Below are the code and all the weights of a small trained network. Each question names an input and a class and asks about switching units off, where a switched-off unit gives its printed mean instead of its output.

import numpy as np


def w(rows, s, z=0):
    codes = np.array(rows[::2]) - 128.0
    scale = np.full(codes.shape[1], s)
    scale[-1] = z or s
    return codes * scale


def f(y):
    return np.maximum(y, 0)


def log_softmax(a):
    a = a - a.max(-1, keepdims=True)
    return a - np.log(np.exp(a).sum(-1, keepdims=True))


def net(x, mask):
    res = np.array(x, float).reshape(1, 7) / 4 @ E
    y = f(res @ A[0][:, :-1].T + A[0][:, -1])
    res = res + np.where(mask, y, B[0][:, -1]) @ B[0][:, :-1]
    return log_softmax(res[-1] @ U[:, :-1].T + U[:, -1])


A, B = {}, {}
E = w([
[130,128,122,130,128,119,121,128,128,116,132,127],'x0',
[133,126,130,123,128,134,135,121,116,131,127,139],'x1',
[52,104,76,136,171,138,123,215,62,143,152,158],'x2',
[149,120,130,128,127,140,128,129,124,139,143,138],'x3',
[131,128,130,125,127,139,126,137,143,140,130,127],'x4',
[147,194,103,172,125,71,92,95,120,251,130,165],'x5',
[201,80,81,164,82,89,144,162,133,138,16,141],'x6',
],0.013)
A[0] = w([
[60,6,139,57,189,153,149,226,91,67,220,113,115],'n1',
[147,108,140,113,93,150,153,144,127,72,111,83,73],'n2',
[141,173,136,101,83,167,147,42,202,60,142,137,80],'n3',
[69,244,191,90,107,144,92,44,127,139,217,126,81],'n4',
[71,136,125,109,177,171,46,2,124,156,194,101,144],'n5',
[157,140,60,136,95,131,153,109,103,95,180,116,77],'n6',
[161,25,46,120,69,84,164,193,128,123,77,149,74],'n7',
[107,112,75,172,141,155,76,170,58,158,111,118,59],'n8',
[18,134,157,95,226,224,137,190,65,73,221,118,134],'n9',
[172,110,102,188,112,54,129,102,141,164,97,136,70],'n10',
[251,126,135,169,78,60,98,79,139,207,18,107,103],'n11',
[81,108,64,169,164,124,102,209,89,160,111,175,38],'n12',
[156,7,136,111,91,197,168,117,162,35,102,79,59],'n13',
[106,161,110,170,138,88,78,168,50,208,146,140,103],'n14',
[98,222,188,113,200,150,90,28,136,149,199,101,53],'n15',
[186,157,234,51,112,110,162,55,189,83,144,95,61],'n16',
[102,95,64,149,208,105,132,220,78,192,119,165,146],'n17',
[115,102,98,100,86,121,115,109,119,137,152,98,95],'n18',
[73,233,94,176,171,72,80,108,119,227,159,212,10],'n19',
[157,120,126,141,92,112,123,104,137,146,121,138,70],'n20',
[80,90,35,117,158,106,100,233,55,182,128,164,62],'n21',
[54,136,132,42,232,189,156,172,117,65,164,127,126],'n22',
[165,199,102,162,20,128,105,58,165,165,87,124,90],'n23',
[154,23,82,167,74,132,149,217,108,115,41,151,12],'n24',
[141,100,105,137,148,79,107,96,125,99,172,157,99],'n25',
[167,35,164,58,109,172,182,155,152,15,79,81,83],'n26',
[174,131,209,113,82,140,113,21,136,100,117,54,149],'n27',
[137,16,185,110,153,205,162,151,158,30,85,84,170],'n28',
],0.0061,0.011)
B[0] = w([
[61,108,84,202,74,193,63,88,82,161,94,137,235],'n1',
[158,143,132,156,145,84,134,109,163,180,116,146,152],'n2',
[86,129,162,129,153,147,116,163,92,95,166,95,164],'n3',
[202,175,153,97,162,81,175,154,167,125,101,164,184],'n4',
[138,153,186,74,151,103,179,150,149,115,166,91,194],'n5',
[107,139,90,107,125,118,133,132,136,121,138,109,128],'n6',
[155,181,200,89,163,140,146,174,143,90,189,97,183],'n7',
[166,158,129,101,121,92,178,91,193,147,110,147,151],'n8',
[70,70,82,187,83,187,64,114,58,145,100,103,250],'n9',
[108,112,117,148,80,121,115,94,145,153,102,158,161],'n10',
[116,96,47,173,92,118,115,56,124,216,36,197,215],'n11',
[191,197,99,111,149,50,214,96,221,187,78,201,163],'n12',
[178,174,97,98,132,55,186,114,187,177,104,170,193],'n13',
[147,166,167,71,151,119,151,157,136,111,159,121,179],'n14',
[222,184,107,103,173,36,195,107,237,172,102,180,173],'n15',
[71,121,177,96,154,192,90,175,36,51,177,47,177],'n16',
[143,149,158,76,198,145,154,121,128,78,182,101,210],'n17',
[149,114,134,103,137,138,113,135,110,127,127,142,128],'n18',
[65,125,208,54,170,194,75,225,77,14,216,40,179],'n19',
[113,103,105,161,113,140,128,124,125,137,100,144,137],'n20',
[190,174,166,103,163,85,199,146,173,106,138,147,188],'n21',
[74,91,94,156,86,170,101,81,79,163,129,114,217],'n22',
[104,92,100,167,99,132,107,117,146,181,51,172,175],'n23',
[76,128,238,50,192,186,63,202,61,21,254,49,173],'n24',
[129,147,136,119,130,129,134,133,119,166,152,119,129],'n25',
[190,163,140,91,166,64,189,122,205,145,141,177,213],'n26',
[153,176,159,93,159,134,182,170,135,79,173,148,200],'n27',
[171,198,184,67,193,130,129,185,92,108,163,116,247],'n28',
],0.0082,0.014)
U = w([
[105,121,165,114,146,175,129,145,97,82,189,30,129],'0',
[168,138,126,128,137,46,186,113,213,155,115,181,205],'1',
[88,7,50,227,57,161,72,76,112,170,77,133,2],'2',
],0.015,0.0031)

Each question gives the input, the list of numbers given to net, and the class t.
The units are the neurons (one row each of A and B). Each row of codes is followed by its name. A weight is (code - 128) times the scale printed after its matrix; where a second scale follows, it is the last column's (A, B and U).
mask holds one flag per neuron, in row order. A switched-off neuron (its flag False) gives its mean, the last column of its row in B, instead of its output. The means were averaged over made-up inputs and are rounded, as every weight is.
A unit's drop is (log p(t) with every unit on - log p(t) with that unit switched off) / (log p(t) with every unit on - log p(t) with every unit switched off).
The circuit of an input: a set's keep is (log p(t) with only the set's units on - log p(t) with every unit switched off) / (log p(t) with every unit on - log p(t) with every unit switched off). Starting from the 12 units with the biggest drops (on a tie, the unit counted first), units are removed one at a time, each time the one whose removal leaves the highest keep (on an exact tie, the one counted first), for as long as the keep stays at least 0.8.
circuit, biggest first: the units of the circuit, biggest drop first
most important unit: the unit with the biggest drop
top k neurons: the k neurons with the biggest drops, biggest first
drop of u: that unit's drop, to one decimal
input [-5,-1,7,6,5,-2,0], class 2: circuit, biggest first => [n1; n9]
input [-8,3,1,4,-1,-4,-6], class 2: most important unit => n9
input [-1,-1,4,2,-2,6,0], class 0: top 4 neurons => [n19; n26; n13; n15]
input [4,4,2,5,5,-8,-7], class 2: circuit, biggest first => [n1; n9]
input [-2,-4,7,-7,1,1,1], class 1: top 2 neurons => [n12; n21]
input [7,8,0,-6,-4,-7,7], class 1: top 4 neurons => [n26; n13; n19; n9]
input [7,8,-8,1,-5,1,-7], class 1: top 2 neurons => [n15; n4]
input [-3,-7,-1,1,-3,-8,5], class 1: top 2 neurons => [n26; n13]
input [8,8,6,5,-4,3,1], class 1: top 4 neurons => [n12; n24; n21; n16]
input [-4,-6,-7,7,-5,-6,1], class 1: top 2 neurons => [n13; n26]
input [3,4,7,2,-5,-8,0], class 2: top 3 neurons => [n1; n9; n22]
input [7,3,-7,2,-2,-7,5], class 1: top 2 neurons => [n13; n26]
input [-1,1,0,-2,-8,-8,3], class 1: top 3 neurons => [n26; n13; n19]
input [6,7,-5,8,4,2,8], class 2: circuit, biggest first => [n11]
input [2,5,5,-3,1,7,0], class 0: top 2 neurons => [n19; n26]
input [-4,-5,-4,6,0,-6,3], class 1: top 2 neurons => [n13; n26]
input [-3,8,3,-7,8,7,-3], class 0: drop of n19 => 9.2
input [7,5,-3,-6,-3,-7,5], class 1: drop of n13 => 1.6
input [-7,0,2,-5,-4,5,-1], class 0: drop of n19 => 2.3
input [-5,1,8,8,3,-1,8], class 0: most important unit => n24
